Here is a tiny trained network, its code and every weight. The questions are about switching its units off for an input and a target symbol, where a switched-off unit gives its printed mean instead of its output.

import numpy as np


def w(rows, s, z=0):
    codes = np.array(rows[::2]) - 128.0
    scale = np.full(codes.shape[1], s)
    scale[-1] = z or s
    return codes * scale


def norm(h):
    return h / np.sqrt((h * h).mean(-1, keepdims=True) + 1e-5)


def f(y):
    return np.maximum(y, 0)


def softmax(a):
    e = np.exp(a - a.max(-1, keepdims=True))
    return e / e.sum(-1, keepdims=True)


def log_softmax(a):
    a = a - a.max(-1, keepdims=True)
    return a - np.log(np.exp(a).sum(-1, keepdims=True))


def net(x, mask):
    ids = ['ΓΛΞαεζω'.index(c) for c in x.split()]
    T = len(ids)
    res = E[ids] + P[:T]
    u = 0
    for l in range(3):
        q, k, v = (norm(res) @ M[l].T for M in (Q, K, V))
        z = softmax(np.where(np.tri(T) > 0, q @ k.T / 3**0.5, -1e9)) @ v
        res = res + np.where(mask[u], z, O[l][:, -1]) @ O[l][:, :-1]
        u += 1
        y = f(norm(res) @ A[l][:, :-1].T + A[l][:, -1])
        res = res + np.where(mask[u : u + 4], y, B[l][:, -1]) @ B[l][:, :-1]
        u += 4
    return log_softmax(norm(res)[-1] @ U[:, :-1].T + U[:, -1])


Q, K, V, O, A, B = {}, {}, {}, {}, {}, {}
E = w([
[117,129,94,166],'Γ',
[49,154,104,230],'Λ',
[165,50,215,97],'Ξ',
[74,139,86,89],'α',
[214,56,56,103],'ε',
[112,24,82,25],'ζ',
[64,178,195,1],'ω',
],0.015)
P = w([
[161,225,63,205],'0',
[253,135,123,241],'1',
[153,190,239,223],'2',
[48,211,238,219],'3',
[152,145,209,223],'4',
[81,188,224,214],'5',
],0.0046)
Q[0] = w([
[101,137,148,84],'L0H0',
[139,130,192,148],'L0H0',
[199,254,55,63],'L0H0',
],0.0078)
K[0] = w([
[190,86,144,152],'L0H0',
[122,120,53,113],'L0H0',
[201,254,189,160],'L0H0',
],0.0065)
V[0] = w([
[155,169,127,159],'L0H0',
[49,1,145,113],'L0H0',
[63,52,96,126],'L0H0',
],0.011)
O[0] = w([
[190,140,128,125,120],'L0H0',
[130,1,155,116,168],'L0H0',
[74,50,202,131,249],'L0H0',
],0.0087,0.0015)
A[0] = w([
[114,26,78,5,71],'L0N0',
[103,74,180,12,254],'L0N1',
[105,12,163,184,106],'L0N2',
[159,157,129,209,114],'L0N3',
],0.011,0.0043)
B[0] = w([
[86,77,7,130,188],'L0N0',
[140,93,19,157,254],'L0N1',
[91,198,139,85,215],'L0N2',
[127,93,64,82,180],'L0N3',
],0.015,0.0084)
Q[1] = w([
[179,146,172,246],'L1H0',
[221,149,163,75],'L1H0',
[193,111,67,169],'L1H0',
],0.013)
K[1] = w([
[191,248,58,77],'L1H0',
[150,189,107,217],'L1H0',
[114,231,207,95],'L1H0',
],0.012)
V[1] = w([
[110,130,142,4],'L1H0',
[64,176,136,122],'L1H0',
[151,169,146,116],'L1H0',
],0.019)
O[1] = w([
[131,149,150,8,119],'L1H0',
[21,193,212,166,181],'L1H0',
[170,144,142,114,3],'L1H0',
],0.017,0.0051)
A[1] = w([
[193,254,122,167,250],'L1N0',
[102,211,137,83,165],'L1N1',
[120,171,49,132,133],'L1N2',
[105,47,102,129,208],'L1N3',
],0.017,0.0015)
B[1] = w([
[152,5,222,104,165],'L1N0',
[158,218,188,72,199],'L1N1',
[156,192,71,157,247],'L1N2',
[33,129,135,151,221],'L1N3',
],0.015,0.011)
Q[2] = w([
[87,168,3,168],'L2H0',
[249,70,142,120],'L2H0',
[196,207,205,198],'L2H0',
],0.014)
K[2] = w([
[27,115,154,3],'L2H0',
[221,32,168,114],'L2H0',
[249,247,76,67],'L2H0',
],0.012)
V[2] = w([
[4,41,186,148],'L2H0',
[138,133,169,208],'L2H0',
[164,62,122,107],'L2H0',
],0.018)
O[2] = w([
[22,4,220,112,156],'L2H0',
[199,84,151,227,98],'L2H0',
[168,68,101,58,2],'L2H0',
],0.013,0.0065)
A[2] = w([
[240,136,151,195,108],'L2N0',
[121,142,220,172,192],'L2N1',
[115,109,129,250,160],'L2N2',
[207,121,132,164,5],'L2N3',
],0.019,0.0015)
B[2] = w([
[197,39,204,92,187],'L2N0',
[165,158,83,225,221],'L2N1',
[188,222,68,113,255],'L2N2',
[78,81,252,83,157],'L2N3',
],0.015,0.0084)
U = w([
[122,223,131,63,150],'Γ',
[49,190,199,191,111],'Λ',
[38,80,183,109,105],'Ξ',
[170,106,158,131,253],'α',
[201,149,34,100,93],'ε',
[75,114,11,125,121],'ζ',
[152,125,109,248,138],'ω',
],0.012,0.0064)

Each question gives the input, a string of symbols that net reads in full, and the target symbol t.
The units are the heads (3 rows each of Q, K, V and O) and the neurons (one row each of A and B). Each row of codes is followed by its name. A weight is (code - 128) times the scale printed after its matrix; where a second scale follows, it is the last column's (O, A, B and U).
mask holds one flag per unit, layer by layer, with each layer's heads first. A switched-off unit (its flag False) gives its mean, the last column of its rows in O or B, instead of its output. The means were averaged over made-up inputs and are rounded, as every weight is.
A unit's drop is (log p(t) with every unit on - log p(t) with that unit switched off) / (log p(t) with every unit on - log p(t) with every unit switched off).
The circuit of an input: a set's keep is (log p(t) with only the set's units on - log p(t) with every unit switched off) / (log p(t) with every unit on - log p(t) with every unit switched off). Starting from the 12 units with the biggest drops (on a tie, the unit counted first), units are removed one at a time, each time the one whose removal leaves the highest keep (on an exact tie, the one counted first), for as long as the keep stays at least 0.8.
circuit, biggest first: the units of the circuit, biggest drop first
top k neurons: the k neurons with the biggest drops, biggest first
k most important neurons of layer l: the k neurons of layer l with the biggest drops, biggest first
input α Ξ Γ, target Λ: top 2 neurons => L0N2, L0N1
input Λ Ξ ε, target ω: circuit, biggest first => L0N1, L1H0, L0N2
input ω Λ ε, target Γ: top 4 neurons => L0N3, L1N1, L0N0, L0N2
input α ω Ξ ζ Ξ ε, target Ξ: circuit, biggest first => L2H0
input Γ Γ α Ξ, target α: 3 most important neurons of layer 0 => L0N0, L0N2, L0N1
input ε Γ Λ, target ε: circuit, biggest first => L1H0, L0N2, L2H0, L0N1
input ε Λ Λ Λ α, target ω: circuit, biggest first => L0N2, L1H0
input Λ Λ Ξ, target ω: circuit, biggest first => L1H0, L0H0
input Γ Λ ε, target α: top 3 neurons => L0N0, L0N1, L1N0
input Λ ζ α Γ, target Γ: circuit, biggest first => L0N2, L0H0, L1H0
input ε Γ Ξ, target ε: top 3 neurons => L0N3, L1N0, L0N1
input Γ ω α, target α: top 2 neurons => L0N2, L0N0
input Γ ε ω, target α: top 4 neurons => L0N0, L1N0, L0N2, L2N0
input ω ω ζ ζ Λ ω, target Ξ: circuit, biggest first => L0H0, L2H0
input α Λ Γ, target Λ: top 4 neurons => L0N1, L0N0, L1N2, L1N0
input ω Γ ε Λ, target Γ: top 4 neurons => L0N3, L0N0, L2N1, L2N3
input ε ζ Γ α ω α, target Γ: top 2 neurons => L0N2, L1N1
input α ζ ε ω Λ ε, target Λ: top 2 neurons => L0N1, L0N2
input ω Γ ζ Λ ω, target Λ: top 4 neurons => L0N2, L0N1, L1N2, L0N0
input ω ε Λ, target Γ: top 3 neurons => L0N0, L1N1, L1N3
input ε ε Γ, target ε: circuit, biggest first => L1H0, L2H0
input Γ Ξ Γ, target α: top 2 neurons => L0N0, L0N1
input ε ω α, target ε: 3 most important neurons of layer 0 => L0N1, L0N2, L0N0
input ζ ε ω Ξ, target Ξ: circuit, biggest first => L2H0
input Ξ Γ α Λ ε ω, target ω: top neuron => L0N1
input ζ Λ ζ ω Λ, target Ξ: top 2 neurons => L1N2, L0N1
input ω ω ω Γ, target Γ: circuit, biggest first => L1H0
input Λ Ξ α ζ Ξ ω, target Ξ: 2 most important neurons of layer 0 => L0N2, L0N3
input Λ Ξ ζ ζ α Λ, target Ξ: circuit, biggest first => L0H0, L2H0
input ω Ξ ω Ξ, target ζ: circuit, biggest first => L1H0, L2N2
